Here is a tiny trained network, its code and every weight. The questions are about switching its units off for an input and a class, where a switched-off unit gives its printed mean instead of its output.

import numpy as np


def w(rows, s, z=0):
    codes = np.array(rows[::2]) - 128.0
    scale = np.full(codes.shape[1], s)
    scale[-1] = z or s
    return codes * scale


def norm(h):
    return h / np.sqrt((h * h).mean(-1, keepdims=True) + 1e-5)


def f(y):
    return y / 2 * (1 + np.tanh(0.7978845608 * (y + 0.044715 * y**3)))


def log_softmax(a):
    a = a - a.max(-1, keepdims=True)
    return a - np.log(np.exp(a).sum(-1, keepdims=True))


def net(x, mask):
    res = np.array(x, float).reshape(1, 8) / 4 @ E
    u = 0
    for l in range(2):
        y = f(norm(res) @ A[l][:, :-1].T + A[l][:, -1])
        res = res + np.where(mask[u : u + 12], y, B[l][:, -1]) @ B[l][:, :-1]
        u += 12
    return log_softmax(norm(res)[-1] @ U[:, :-1].T + U[:, -1])


A, B = {}, {}
E = w([
[124,132,117,128],'x0',
[128,129,129,128],'x1',
[65,73,97,43],'x2',
[210,241,157,28],'x3',
[126,131,121,129],'x4',
[130,125,137,128],'x5',
[58,216,254,157],'x6',
[126,131,124,128],'x7',
],0.0089)
A[0] = w([
[89,96,130,144,234],'L0N0',
[185,192,137,35,173],'L0N1',
[13,206,180,115,230],'L0N2',
[80,146,138,169,19],'L0N3',
[128,144,62,158,74],'L0N4',
[121,113,154,94,50],'L0N5',
[113,144,135,137,75],'L0N6',
[161,91,121,109,188],'L0N7',
[206,106,104,209,46],'L0N8',
[33,99,135,10,198],'L0N9',
[126,186,183,35,3],'L0N10',
[148,134,120,104,110],'L0N11',
],0.013,0.0031)
B[0] = w([
[147,89,76,171,178],'L0N0',
[189,197,87,113,254],'L0N1',
[140,132,250,119,243],'L0N2',
[107,101,119,165,143],'L0N3',
[169,78,151,134,140],'L0N4',
[108,114,118,116,124],'L0N5',
[115,135,146,134,124],'L0N6',
[120,142,90,168,164],'L0N7',
[173,38,126,100,178],'L0N8',
[84,100,131,38,228],'L0N9',
[50,217,66,156,199],'L0N10',
[125,145,118,145,139],'L0N11',
],0.019,0.0079)
A[1] = w([
[114,202,197,130,113],'L1N0',
[101,198,54,153,134],'L1N1',
[238,164,164,65,153],'L1N2',
[221,158,159,250,255],'L1N3',
[112,111,167,96,96],'L1N4',
[182,115,109,157,137],'L1N5',
[65,47,214,180,45],'L1N6',
[60,126,181,164,126],'L1N7',
[137,69,183,96,100],'L1N8',
[183,129,126,210,131],'L1N9',
[88,23,136,148,149],'L1N10',
[70,111,115,172,108],'L1N11',
],0.017,0.0046)
B[1] = w([
[45,113,131,194,220],'L1N0',
[174,1,155,103,188],'L1N1',
[48,109,86,84,231],'L1N2',
[192,223,118,216,254],'L1N3',
[180,103,123,126,144],'L1N4',
[127,144,102,92,172],'L1N5',
[226,139,167,2,215],'L1N6',
[146,155,87,66,175],'L1N7',
[176,85,176,167,174],'L1N8',
[166,161,107,105,178],'L1N9',
[59,82,171,193,243],'L1N10',
[111,141,128,93,139],'L1N11',
],0.025,0.0093)
U = w([
[200,80,103,253,182],'0',
[236,186,180,130,240],'1',
[216,198,20,113,48],'2',
[87,223,127,216,169],'3',
[55,21,124,176,109],'4',
[166,72,210,50,100],'5',
[126,79,38,33,212],'6',
[24,187,144,54,3],'7',
],0.018,0.0016)

Each question gives the input, the list of numbers given to net, and the class t.
The units are the neurons (one row each of A and B). Each row of codes is followed by its name. A weight is (code - 128) times the scale printed after its matrix; where a second scale follows, it is the last column's (A, B and U).
mask holds one flag per neuron, layer by layer. A switched-off neuron (its flag False) gives its mean, the last column of its row in B, instead of its output. The means were averaged over made-up inputs and are rounded, as every weight is.
A unit's drop is (log p(t) with every unit on - log p(t) with that unit switched off) / (log p(t) with every unit on - log p(t) with every unit switched off).
The circuit of an input: a set's keep is (log p(t) with only the set's units on - log p(t) with every unit switched off) / (log p(t) with every unit on - log p(t) with every unit switched off). Starting from the 12 units with the biggest drops (on a tie, the unit counted first), units are removed one at a time, each time the one whose removal leaves the highest keep (on an exact tie, the one counted first), for as long as the keep stays at least 0.8.
circuit, biggest first: the units of the circuit, biggest drop first
top k neurons: the k neurons with the biggest drops, biggest first
k most important neurons of layer l: the k neurons of layer l with the biggest drops, biggest first
input [-6,1,-6,-6,-5,-5,6,0], class 1: circuit, biggest first -> L1N6
input [-8,5,1,-3,-6,-2,-4,1], class 4: 2 most important neurons of layer 0 -> L0N1, L0N2
input [-2,-5,-8,-6,3,-4,8,-8], class 1: circuit, biggest first -> L1N6, L0N1, L1N3
input [-8,0,-3,5,3,-5,-4,7], class 2: 2 most important neurons of layer 1 -> L1N3, L1N2
input [7,7,7,8,-3,3,0,-2], class 6: circuit, biggest first -> L1N1, L0N10
input [-5,-8,-6,-5,-5,-5,1,-5], class 1: circuit, biggest first -> L1N6, L0N1, L1N3
input [2,-2,-8,-3,-3,-2,4,5], class 1: circuit, biggest first -> L0N1, L1N6, L1N3
input [5,2,1,-3,7,5,3,0], class 5: circuit, biggest first -> L0N1, L1N6
input [-3,-3,-1,8,-4,-5,-2,-1], class 2: 2 most important neurons of layer 0 -> L0N1, L0N9
input [7,2,-4,-1,2,3,-1,7], class 0: top 3 neurons -> L0N9, L0N2, L0N8
input [7,-6,4,-6,6,-3,-8,-6], class 4: top 2 neurons -> L1N3, L0N1
input [4,-1,3,4,0,0,0,6], class 6: top 2 neurons -> L1N1, L0N1
input [-7,0,-2,4,1,-5,-2,7], class 2: 2 most important neurons of layer 0 -> L0N9, L0N1
input [-7,0,-7,7,2,-3,1,0], class 3: circuit, biggest first -> L1N0
input [-1,8,6,0,2,-6,5,1], class 5: top 2 neurons -> L0N2, L0N1
input [2,7,-1,-7,-6,3,4,-6], class 1: top 3 neurons -> L0N9, L1N6, L1N3
input [2,1,-8,1,2,-7,-2,8], class 2: 2 most important neurons of layer 0 -> L0N9, L0N2
input [1,8,-7,6,5,0,-1,-3], class 2: top 2 neurons -> L0N2, L0N9
input [-7,7,-4,-7,-4,-5,6,2], class 1: top 3 neurons -> L1N6, L0N9, L1N3
input [1,-2,-6,1,0,4,-3,-1], class 2: circuit, biggest first -> L0N2
input [-8,1,-4,7,0,-4,-2,-2], class 2: top 2 neurons -> L0N9, L0N1
input [3,-7,-4,4,7,0,2,-2], class 3: top 2 neurons -> L0N9, L1N0
input [-1,6,1,8,-8,-7,2,-1], class 7: 3 most important neurons of layer 1 -> L1N3, L1N1, L1N2
input [-6,4,4,0,6,0,-2,-8], class 4: top 2 neurons -> L0N1, L1N6
input [-8,7,6,-1,-1,-6,8,-1], class 5: 2 most important neurons of layer 0 -> L0N2, L0N1
input [4,0,-8,-8,-5,2,2,-7], class 1: top 3 neurons -> L1N6, L0N1, L0N9
